Here is a tiny trained network, its code and every weight. The questions are about switching its units off for an input and a target symbol, where a switched-off unit gives its printed mean instead of its output.

import numpy as np


def w(rows, s, z=0):
    codes = np.array(rows[::2]) - 128.0
    scale = np.full(codes.shape[1], s)
    scale[-1] = z or s
    return codes * scale


def norm(h):
    return h / np.sqrt((h * h).mean(-1, keepdims=True) + 1e-5)


def softmax(a):
    e = np.exp(a - a.max(-1, keepdims=True))
    return e / e.sum(-1, keepdims=True)


def log_softmax(a):
    a = a - a.max(-1, keepdims=True)
    return a - np.log(np.exp(a).sum(-1, keepdims=True))


def net(x, mask):
    ids = ['αβδζηθξπτφψω'.index(c) for c in x.split()]
    T = len(ids)
    res = E[ids] + P[:T]
    u = 0
    for l in range(2):
        r = norm(res)
        for j in range(3):
            rows = slice(3 * j, 3 * j + 3)
            q, k, v = (r @ M[l][rows].T for M in (Q, K, V))
            z = softmax(np.where(np.tri(T) > 0, q @ k.T / 3**0.5, -1e9)) @ v
            o = O[l][rows]
            res = res + np.where(mask[u + j], z, o[:, -1]) @ o[:, :-1]
        u += 3
    return log_softmax(norm(res)[-1] @ U[:, :-1].T + U[:, -1])


Q, K, V, O = {}, {}, {}, {}
E = w([
[134,121,5,115,133,152,123,196,200,178,128,119],'α',
[73,39,99,87,162,136,159,138,142,78,54,184],'β',
[128,66,74,155,153,68,217,138,145,60,61,153],'δ',
[176,121,170,154,133,203,194,83,174,157,81,78],'ζ',
[66,66,130,148,187,54,149,113,83,160,147,18],'η',
[156,99,144,144,104,153,115,227,165,64,211,75],'θ',
[157,83,176,161,39,119,145,168,136,67,196,70],'ξ',
[106,124,54,161,139,58,224,151,154,75,93,180],'π',
[175,63,189,193,101,116,140,194,215,128,141,112],'τ',
[80,106,128,171,67,90,132,119,176,138,95,85],'φ',
[139,123,171,35,231,97,68,83,169,157,146,160],'ψ',
[57,134,66,124,119,115,184,111,137,130,55,203],'ω',
],0.019)
P = w([
[106,37,58,227,129,244,45,8,133,88,254,187],'0',
[97,74,54,190,92,178,106,29,177,66,233,131],'1',
[100,120,70,181,100,168,117,56,168,78,194,119],'2',
[122,140,79,174,107,154,125,81,163,85,166,106],'3',
[127,145,86,159,115,146,131,99,161,94,143,101],'4',
[136,145,100,153,119,139,135,115,161,107,129,110],'5',
[139,147,108,143,122,136,138,132,157,120,121,122],'6',
[148,147,120,144,126,131,136,146,155,135,110,123],'7',
[146,150,130,135,123,124,144,161,146,148,103,128],'8',
[146,153,139,132,124,119,150,177,137,166,95,129],'9',
[141,163,148,132,117,113,151,194,116,186,85,131],'10',
[142,163,157,122,107,106,158,208,103,201,67,123],'11',
[146,172,161,104,83,110,161,223,86,222,50,117],'12',
[132,178,177,95,66,109,165,249,81,238,48,117],'13',
],0.0097)
Q[0] = w([
[121,112,139,115,102,152,118,113,134,133,187,161],'0.h0',
[149,63,135,157,129,75,158,170,173,109,122,137],'0.h0',
[121,208,166,180,176,174,114,141,115,109,159,116],'0.h0',
[123,113,156,81,136,58,116,133,14,58,120,146],'0.h1',
[2,118,84,141,81,79,117,66,172,162,86,120],'0.h1',
[83,131,86,131,141,142,186,145,115,93,23,196],'0.h1',
[113,114,211,140,147,142,203,61,99,148,135,130],'0.h2',
[140,60,110,164,109,143,21,98,114,178,179,52],'0.h2',
[67,104,112,104,131,25,161,155,158,112,112,131],'0.h2',
],0.0085)
K[0] = w([
[128,98,133,155,134,176,140,141,133,119,163,154],'0.h0',
[123,144,156,132,123,140,124,154,95,141,107,141],'0.h0',
[116,131,121,131,147,129,99,115,148,82,154,110],'0.h0',
[97,142,176,122,177,50,150,132,112,145,128,141],'0.h1',
[71,75,125,196,89,127,128,165,135,126,128,120],'0.h1',
[125,111,102,113,80,106,168,247,143,153,44,168],'0.h1',
[159,133,65,141,140,193,156,146,135,137,147,94],'0.h2',
[78,120,104,155,130,120,101,86,154,124,190,123],'0.h2',
[121,123,143,100,115,73,100,192,99,168,112,87],'0.h2',
],0.011)
V[0] = w([
[119,82,136,113,158,66,174,2,157,161,116,145],'0.h0',
[117,165,140,50,138,35,168,182,107,232,86,138],'0.h0',
[144,64,155,54,115,70,174,127,168,68,123,63],'0.h0',
[106,99,101,38,139,217,79,120,100,210,154,97],'0.h1',
[137,105,99,161,147,83,115,80,118,178,131,34],'0.h1',
[61,79,204,127,103,158,57,153,167,111,64,91],'0.h1',
[177,39,129,154,126,118,171,60,123,89,50,126],'0.h2',
[104,154,238,101,128,143,90,65,97,67,115,100],'0.h2',
[158,139,97,179,155,125,125,144,131,149,204,133],'0.h2',
],0.0067)
O[0] = w([
[106,46,89,181,110,97,166,163,126,119,102,145,252],'0.h0',
[72,188,124,131,137,75,155,207,72,97,110,103,11],'0.h0',
[114,109,124,114,53,40,150,192,117,219,138,186,194],'0.h0',
[193,162,123,147,167,57,212,152,160,114,143,117,165],'0.h1',
[172,241,192,134,128,186,138,66,182,165,209,175,193],'0.h1',
[136,184,98,224,48,90,142,111,158,110,151,130,123],'0.h1',
[1,187,88,117,161,52,111,153,138,180,141,175,202],'0.h2',
[154,181,105,110,166,118,227,108,57,131,147,128,27],'0.h2',
[95,85,77,85,160,150,111,113,111,119,71,157,167],'0.h2',
],0.0075,0.0045)
Q[1] = w([
[57,28,117,182,121,88,166,150,123,71,110,91],'1.h0',
[37,221,155,168,106,137,128,27,138,166,226,18],'1.h0',
[151,125,164,89,177,93,148,110,25,66,141,117],'1.h0',
[147,174,134,150,146,208,147,28,84,142,190,127],'1.h1',
[171,190,204,148,118,117,81,151,109,150,231,21],'1.h1',
[159,120,161,111,204,95,165,101,60,148,105,163],'1.h1',
[121,191,141,105,172,109,142,96,115,166,115,196],'1.h2',
[104,69,28,170,175,165,158,132,99,116,92,78],'1.h2',
[165,235,133,103,254,137,164,152,118,153,114,69],'1.h2',
],0.011)
K[1] = w([
[109,152,180,130,61,108,147,186,1,197,101,70],'1.h0',
[97,38,62,216,136,156,127,42,114,116,187,113],'1.h0',
[120,115,153,116,182,79,177,99,37,120,170,174],'1.h0',
[125,99,85,152,143,95,182,41,175,113,179,134],'1.h1',
[109,49,66,183,147,178,129,82,147,55,167,193],'1.h1',
[185,123,128,148,184,162,64,46,77,120,164,209],'1.h1',
[84,125,42,144,77,186,229,155,91,157,61,142],'1.h2',
[101,173,89,39,199,73,145,122,131,169,152,124],'1.h2',
[203,152,47,93,135,192,153,185,178,164,181,110],'1.h2',
],0.0096)
V[1] = w([
[127,163,77,172,74,153,116,254,127,180,124,50],'1.h0',
[140,55,138,166,199,160,143,164,183,186,96,122],'1.h0',
[109,147,92,88,87,181,138,141,140,214,87,154],'1.h0',
[61,52,66,151,117,193,193,164,145,149,184,97],'1.h1',
[116,146,131,125,164,126,116,204,143,78,184,202],'1.h1',
[107,119,118,89,137,74,105,92,103,156,165,82],'1.h1',
[179,166,56,108,91,163,118,198,183,154,143,116],'1.h2',
[107,161,48,109,123,140,170,197,146,136,151,62],'1.h2',
[179,97,43,157,75,169,118,143,162,175,151,115],'1.h2',
],0.0097)
O[1] = w([
[207,129,135,125,148,182,97,26,181,112,166,154,103],'1.h0',
[206,212,141,137,39,117,130,108,43,132,212,83,252],'1.h0',
[178,96,157,186,141,164,130,120,127,73,254,43,160],'1.h0',
[218,232,177,98,191,116,117,150,97,195,117,113,227],'1.h1',
[85,135,118,147,84,172,169,104,168,193,77,26,141],'1.h1',
[220,119,58,226,90,134,49,89,142,143,73,71,125],'1.h1',
[76,124,87,167,123,18,181,155,79,199,108,124,179],'1.h2',
[87,75,91,98,135,61,148,182,61,159,84,165,131],'1.h2',
[149,153,207,106,121,55,195,193,121,124,58,79,252],'1.h2',
],0.0082,0.011)
U = w([
[210,147,161,98,171,149,93,42,184,149,183,105,229],'α',
[120,216,94,198,87,62,220,219,130,150,90,129,59],'β',
[80,124,86,135,116,155,63,172,156,210,177,180,25],'δ',
[103,129,103,101,135,106,120,127,69,71,234,212,95],'ζ',
[213,166,49,149,108,121,47,120,56,70,44,171,49],'η',
[134,117,104,62,116,208,165,59,151,172,27,122,101],'θ',
[132,128,79,86,180,154,139,85,157,139,62,197,180],'ξ',
[92,104,129,78,132,211,34,179,83,166,130,101,97],'π',
[119,174,66,28,13,138,120,82,82,140,165,201,2],'τ',
[124,116,93,136,234,113,136,122,179,80,141,237,212],'φ',
[102,79,39,166,78,163,167,89,116,73,133,91,214],'ψ',
[72,183,134,178,253,172,146,166,133,11,82,92,146],'ω',
],0.0062,0.0032)

Each question gives the input, a string of symbols that net reads in full, and the target symbol t.
The units are the heads (3 rows each of Q, K, V and O). Each row of codes is followed by its name. A weight is (code - 128) times the scale printed after its matrix; where a second scale follows, it is the last column's (O and U).
mask holds one flag per head, layer by layer. A switched-off head (its flag False) gives its mean, the last column of its rows in O, instead of its output. The means were averaged over made-up inputs and are rounded, as every weight is.
A unit's drop is (log p(t) with every unit on - log p(t) with that unit switched off) / (log p(t) with every unit on - log p(t) with every unit switched off).
The circuit of an input: a set's keep is (log p(t) with only the set's units on - log p(t) with every unit switched off) / (log p(t) with every unit on - log p(t) with every unit switched off). Starting from all 6 units, units are removed one at a time, each time the one whose removal leaves the highest keep (on an exact tie, the one counted first), for as long as the keep stays at least 0.8.
circuit, biggest first: the units of the circuit, biggest drop first
unit that matters most: the unit with the biggest drop
heads that matter: for each layer, one digit per head in row order, 1 if its drop is at least 0.15 and else 0, layers parted by /
input ψ ψ τ ω θ π ψ ψ ψ η π ω, target π: circuit, biggest first => 0.h1, 1.h2, 1.h0
input ψ ψ α ω β ζ β η τ β, target τ: circuit, biggest first => 1.h0, 1.h2, 1.h1, 0.h1
input α φ π φ ψ ψ α π ω α π π ψ π, target ψ: circuit, biggest first => 1.h1, 0.h1
input ψ ξ η π π ξ η ξ ψ η τ ω ξ π, target ξ: circuit, biggest first => 1.h0, 0.h1
input ψ ψ α η ξ η ψ ω, target ψ: unit that matters most => 0.h1
input α α η δ, target η: heads that matter => 010 / 011
input α ξ ψ π α π, target α: heads that matter => 000 / 101
input φ α α π η ψ ψ φ ψ ψ ζ τ η ω, target η: heads that matter => 010 / 111
input ψ α α τ, target α: heads that matter => 000 / 001
input ξ ψ α π ψ η α α ψ η τ α ω, target α: heads that matter => 011 / 101
input ψ α π ζ ψ φ ψ π π β η π, target η: circuit, biggest first => 0.h1, 1.h1
input φ ψ φ π α ψ α η ψ α ψ δ ξ, target α: heads that matter => 000 / 101
input η α η α π ψ ζ π, target ζ: circuit, biggest first => 1.h1, 0.h1, 1.h2
input ψ β β η δ ψ ω φ α ζ δ τ, target α: unit that matters most => 1.h0
input ψ ω α, target α: heads that matter => 000 / 000
input θ α α ψ δ φ ψ η ψ β, target ψ: heads that matter => 000 / 011
input ψ ψ ψ π ω η ζ ω, target ζ: heads that matter => 011 / 111
input η δ τ π ψ ψ θ ξ θ ω ψ ψ ζ, target α: circuit, biggest first => 0.h1, 1.h0, 1.h2
input α ξ ξ α ξ β β ω β π η π π, target π: circuit, biggest first => 0.h1, 1.h2
input η ψ α ψ δ θ β α η ψ φ, target α: circuit, biggest first => 1.h0
input η α τ π, target τ: circuit, biggest first => 0.h1, 1.h2, 1.h0
input η ζ τ φ ω, target φ: circuit, biggest first => 1.h0, 1.h1, 0.h1
input φ ψ ω α θ β, target θ: heads that matter => 010 / 111
input α ψ τ η ψ π α ψ π ζ, target α: heads that matter => 001 / 101
input η π π φ η ψ η ψ θ ψ ψ η ζ ω, target ζ: circuit, biggest first => 1.h1, 1.h0
input ω ψ α ζ β η ψ ψ τ η β, target η: circuit, biggest first => 1.h2, 1.h1
input θ ψ β η α α φ θ η β, target η: circuit, biggest first => 1.h1
input θ ψ α ζ θ ψ π ψ π θ β, target θ: circuit, biggest first => 1.h0, 1.h1
input β ψ β, target ψ: heads that matter => 000 / 001
